Look-ups in named tables: a row name and a column name give one cell, copied from the table.

Table Nam
,Gad,Zenoluk,Figit,Roz,Duz,Dubu,Fisi,Fepeso,Bev,Zalaga
Vimim,-74.3,-6.7,-37.3,15.5,-20.3,-8.0,-8.8,18.6,-50.7,3.9
Siv,-76.4,3.3,-40.5,18.6,-15.5,-8.4,-26.3,5.9,-43.8,3.0
Betabi,-25.0,-13.4,-4.2,-31.2,-8.8,-26.7,-3.6,-0.1,-8.3,-15.9
Fugiz,22.0,16.0,-42.4,-1.4,0.9,-36.8,-45.2,-30.0,1.3,11.6
Podafuf,-31.2,-12.1,2.6,-37.6,-8.4,-32.5,1.9,-0.2,13.1,-18.6
Nanekoz,-23.0,-15.0,-11.5,-17.8,-9.8,-19.5,-17.1,-15.2,-7.5,-22.1
Zoradul,-10.5,-19.6,-10.5,-13.9,-16.3,-15.9,-15.6,-12.3,-17.6,-8.0
Kef,-38.1,-0.7,-17.8,-0.8,-1.3,-23.4,-17.9,-9.8,-26.0,-9.8
Git,-9.8,0.3,-16.6,-12.8,-3.7,-31.4,16.0,14.2,-18.8,7.6
Tonefif,-5.3,-17.4,-22.7,-8.3,-13.5,-13.5,-9.7,-14.4,-15.1,-20.2
Donulin,3.4,-32.1,-9.6,-19.6,-20.9,-25.0,50.0,33.2,-46.0,0.1
Zat,-19.2,-13.9,-12.5,-19.4,-15.1,-15.4,-11.0,-17.1,-13.9,-18.5

What is the Dubu of Siv in Nam?
-8.4
What is the Figit of Tonefif in Nam?
-22.7
What is the Fepeso of Zoradul in Nam?
-12.3
What is the Fisi of Donulin in Nam?
50.0
What is the Duz of Kef in Nam?
-1.3
What is the Zalaga of Git in Nam?
7.6
What is the Duz of Nanekoz in Nam?
-9.8
What is the Figit of Zoradul in Nam?
-10.5
What is the Fisi of Kef in Nam?
-17.9
What is the Fisi of Tonefif in Nam?
-9.7
What is the Bev of Vimim in Nam?
-50.7
What is the Bev of Siv in Nam?
-43.8
What is the Gad of Vimim in Nam?
-74.3
What is the Zalaga of Zat in Nam?
-18.5
What is the Bev of Nanekoz in Nam?
-7.5
What is the Roz of Nanekoz in Nam?
-17.8
What is the Fepeso of Kef in Nam?
-9.8
What is the Roz of Siv in Nam?
18.6
What is the Duz of Donulin in Nam?
-20.9
Row with the largest Dubu: Vimim

Table Vav
	Befiri	Bikiteg	Rezel	Kadisek	Botilot	Rilu	Vaf
Kegekuv	137	170	128	124	167	108	125
Narovu	140	143	138	134	146	133	136
Safezo	140	146	137	131	150	130	135
Tuget	139	143	138	134	146	133	136
Reser	122	131	55	58	71	218	126
Zigerug	134	135	132	140	123	148	139
Miburav	126	133	92	103	91	184	133
Dotof	135	135	133	140	124	148	139

Botilot of Zigerug = 123
Bikiteg of Narovu = 143
Befiri of Reser = 122
Rilu of Reser = 218
Botilot of Reser = 71
Befiri of Safezo = 140
Vaf of Narovu = 136
Bikiteg of Zigerug = 135
Kadisek of Tuget = 134
Bikiteg of Reser = 131
Which row has the largest Rilu? Reser

Rup:
|  | Vesosu | Razi | Mome | Mepo | Kegaki | Kipegi | Belosig | Ked | Tepo | Zuz |
|---|---|---|---|---|---|---|---|---|---|---|
| Kaza | 49.1 | 47.2 | 37.4 | 45.0 | 29.7 | 50.8 | 38.2 | 46.5 | 53.0 | 54.1 |
| Lir | 30.3 | 44.8 | 37.9 | 36.9 | 58.1 | 37.1 | 49.2 | 54.0 | 32.6 | 43.0 |
| Gopigep | 54.3 | 31.2 | 53.7 | 45.1 | 34.0 | 39.3 | 40.2 | 16.8 | 54.9 | 30.8 |
| Rir | 48.7 | 43.1 | 35.0 | 47.5 | 38.9 | 50.7 | 41.5 | 51.7 | 42.7 | 47.0 |
| Vep | 20.6 | 67.8 | 35.6 | 43.4 | 31.7 | 46.0 | 36.1 | 66.5 | 29.8 | 63.2 |
| Tok | 40.0 | 54.1 | 48.8 | 29.5 | 31.0 | 44.8 | 21.0 | 43.8 | 54.4 | 50.3 |
| Vugogid | 52.2 | 52.8 | 51.1 | 32.8 | 20.6 | 47.6 | 12.9 | 30.2 | 70.4 | 50.1 |
| Pep | 36.5 | 26.2 | 24.4 | 49.0 | 71.9 | 44.7 | 79.7 | 74.5 | 3.5 | 36.8 |
| Luson | 55.3 | 47.0 | 38.7 | 49.7 | 27.2 | 48.0 | 30.7 | 38.6 | 54.1 | 47.5 |

Belosig of Kaza: 38.2
Mome of Kaza: 37.4
Tepo of Lir: 32.6
Kegaki of Luson: 27.2
Kipegi of Rir: 50.7
Razi of Rir: 43.1
Kipegi of Pep: 44.7
Ked of Lir: 54.0
Vesosu of Pep: 36.5
Tepo of Kaza: 53.0
Tepo of Pep: 3.5
Belosig of Vep: 36.1
Mome of Tok: 48.8
Vesosu of Vep: 20.6
Row with the largest Kipegi: Kaza

